Below is a small trained network, with its code and all its weights. Each question gives an input and a class and asks what happens when units are switched off, that is, made to give their printed mean instead of their output.

import numpy as np


def w(rows, s, z=0):
    codes = np.array(rows[::2]) - 128.0
    scale = np.full(codes.shape[1], s)
    scale[-1] = z or s
    return codes * scale


def f(y):
    return y / 2 * (1 + np.tanh(0.7978845608 * (y + 0.044715 * y**3)))


def log_softmax(a):
    a = a - a.max(-1, keepdims=True)
    return a - np.log(np.exp(a).sum(-1, keepdims=True))


def net(x, mask):
    res = np.array(x, float).reshape(1, 7) / 4 @ E
    y = f(res @ A[0][:, :-1].T + A[0][:, -1])
    res = res + np.where(mask, y, B[0][:, -1]) @ B[0][:, :-1]
    return log_softmax(res[-1] @ U[:, :-1].T + U[:, -1])


A, B = {}, {}
E = w([
[90,117,136,131,113,172,119,151,159,97],'x0',
[86,80,198,233,64,129,192,5,163,106],'x1',
[236,46,44,217,141,148,164,144,71,42],'x2',
[136,108,129,108,136,118,130,120,133,136],'x3',
[173,176,2,73,65,195,181,68,165,182],'x4',
[99,89,171,90,101,218,179,135,2,176],'x5',
[187,134,165,157,218,252,4,91,163,165],'x6',
],0.007)
A[0] = w([
[167,142,158,148,152,187,93,121,150,153,42],'neuron 0',
[112,110,163,197,134,140,185,71,121,121,117],'neuron 1',
[156,174,57,129,121,161,157,90,188,160,94],'neuron 2',
[161,198,102,79,144,95,92,222,144,128,91],'neuron 3',
[174,98,110,142,169,144,165,136,130,69,55],'neuron 4',
[147,121,94,79,129,142,99,215,132,131,117],'neuron 5',
[113,114,203,169,171,75,118,168,112,160,86],'neuron 6',
[63,96,119,108,90,207,159,158,47,126,252],'neuron 7',
[155,103,133,151,162,174,76,79,118,169,72],'neuron 8',
[162,157,85,92,63,174,151,97,149,184,207],'neuron 9',
[96,107,105,86,112,92,204,157,141,82,73],'neuron 10',
[159,115,172,124,130,204,127,134,103,146,197],'neuron 11',
[151,139,140,136,171,174,105,128,192,120,113],'neuron 12',
[132,109,156,170,84,121,136,62,170,152,100],'neuron 13',
[61,179,161,145,137,133,122,156,146,170,150],'neuron 14',
[201,52,68,188,139,166,166,155,69,68,121],'neuron 15',
[70,163,159,55,154,120,140,75,146,159,64],'neuron 16',
[132,157,97,155,130,66,149,139,156,101,229],'neuron 17',
[204,114,133,144,171,124,89,106,216,134,121],'neuron 18',
[98,139,115,101,111,71,197,139,113,103,17],'neuron 19',
[115,130,59,175,119,92,74,155,254,69,186],'neuron 20',
[152,94,202,134,169,103,120,171,126,78,75],'neuron 21',
[105,130,157,162,77,94,109,26,189,110,76],'neuron 22',
],0.0095,0.0037)
B[0] = w([
[96,212,91,127,100,100,143,81,70,58,183],'neuron 0',
[199,67,138,32,175,166,172,184,110,55,198],'neuron 1',
[164,39,13,167,125,106,70,140,121,112,211],'neuron 2',
[207,94,150,24,205,209,150,113,88,35,234],'neuron 3',
[184,155,169,61,18,149,40,129,212,115,169],'neuron 4',
[209,108,142,90,167,163,157,164,83,69,201],'neuron 5',
[154,51,53,241,54,134,36,182,170,128,198],'neuron 6',
[118,96,160,170,210,92,159,103,111,190,248],'neuron 7',
[89,154,91,90,89,59,141,51,59,66,190],'neuron 8',
[145,46,92,250,149,107,35,173,162,149,244],'neuron 9',
[45,169,68,131,119,94,97,28,40,52,187],'neuron 10',
[87,151,129,143,172,31,133,47,75,139,202],'neuron 11',
[64,178,125,134,166,138,113,83,114,94,192],'neuron 12',
[204,114,169,112,154,216,210,161,106,56,184],'neuron 13',
[167,162,172,160,101,141,92,110,213,181,199],'neuron 14',
[167,242,211,55,31,95,115,115,223,212,255],'neuron 15',
[185,225,164,92,2,148,99,149,243,175,203],'neuron 16',
[79,160,164,155,182,112,151,84,78,177,200],'neuron 17',
[74,167,130,109,151,68,134,80,88,138,214],'neuron 18',
[87,144,111,128,98,125,97,55,109,53,177],'neuron 19',
[137,117,152,114,175,37,175,130,129,247,252],'neuron 20',
[135,81,75,225,102,148,65,148,180,92,196],'neuron 21',
[163,130,161,94,163,204,212,172,85,69,208],'neuron 22',
],0.0063,0.0087)
U = w([
[158,197,164,63,14,126,136,128,245,164,115],'0',
[202,72,139,62,203,203,211,161,105,33,76],'1',
[1,168,73,122,121,64,142,35,89,37,86],'2',
[107,76,163,138,217,40,193,114,137,219,254],'3',
[156,14,35,233,104,102,94,166,201,93,103],'4',
],0.0082,0.0066)

Each question gives the input, the list of numbers given to net, and the class t.
The units are the neurons (one row each of A and B). Each row of codes is followed by its name. A weight is (code - 128) times the scale printed after its matrix; where a second scale follows, it is the last column's (A, B and U).
mask holds one flag per neuron, in row order. A switched-off neuron (its flag False) gives its mean, the last column of its row in B, instead of its output. The means were averaged over made-up inputs and are rounded, as every weight is.
A unit's drop is (log p(t) with every unit on - log p(t) with that unit switched off) / (log p(t) with every unit on - log p(t) with every unit switched off).
The circuit of an input: a set's keep is (log p(t) with only the set's units on - log p(t) with every unit switched off) / (log p(t) with every unit on - log p(t) with every unit switched off). Starting from the 12 units with the biggest drops (on a tie, the unit counted first), units are removed one at a time, each time the one whose removal leaves the highest keep (on an exact tie, the one counted first), for as long as the keep stays at least 0.8.
circuit, biggest first: the units of the circuit, biggest drop first
most important unit: the unit with the biggest drop
k most important neurons: the k neurons with the biggest drops, biggest first
drop of u: that unit's drop, to one decimal
input [-3,5,2,6,6,-1,6], class 2: 2 most important neurons	neuron 8; neuron 18
input [8,3,-1,8,5,-4,2], class 4: 4 most important neurons	neuron 2; neuron 9; neuron 7; neuron 15
input [8,-6,0,-6,-1,-8,-5], class 3: most important unit	neuron 20
input [-7,8,7,4,3,0,1], class 1: 3 most important neurons	neuron 1; neuron 13; neuron 22
input [-4,6,1,0,6,5,1], class 1: 3 most important neurons	neuron 1; neuron 13; neuron 6
input [-6,-6,-2,2,4,2,8], class 2: circuit, biggest first	neuron 8; neuron 0
input [-3,8,8,3,7,-2,-2], class 0: 2 most important neurons	neuron 15; neuron 4
input [8,6,7,-6,5,8,3], class 3: 2 most important neurons	neuron 7; neuron 11
input [-7,-4,-7,0,-4,8,-8], class 2: 4 most important neurons	neuron 10; neuron 19; neuron 15; neuron 7
input [1,6,3,6,-2,2,6], class 1: 2 most important neurons	neuron 1; neuron 13
input [-6,-4,7,-3,8,-8,-7], class 3: 4 most important neurons	neuron 20; neuron 17; neuron 15; neuron 6
input [3,-1,7,0,-3,7,-5], class 0: 2 most important neurons	neuron 15; neuron 4
input [5,-1,-8,-2,-3,7,2], class 0: 2 most important neurons	neuron 16; neuron 14
input [2,7,-2,8,5,-7,7], class 1: circuit, biggest first	neuron 22
input [2,2,7,8,3,-3,-5], class 0: drop of neuron 15	0.7
input [-7,-4,-1,-3,6,-4,5], class 4: drop of neuron 2	1.3
input [8,-5,3,3,1,2,-8], class 2: drop of neuron 22	0.0
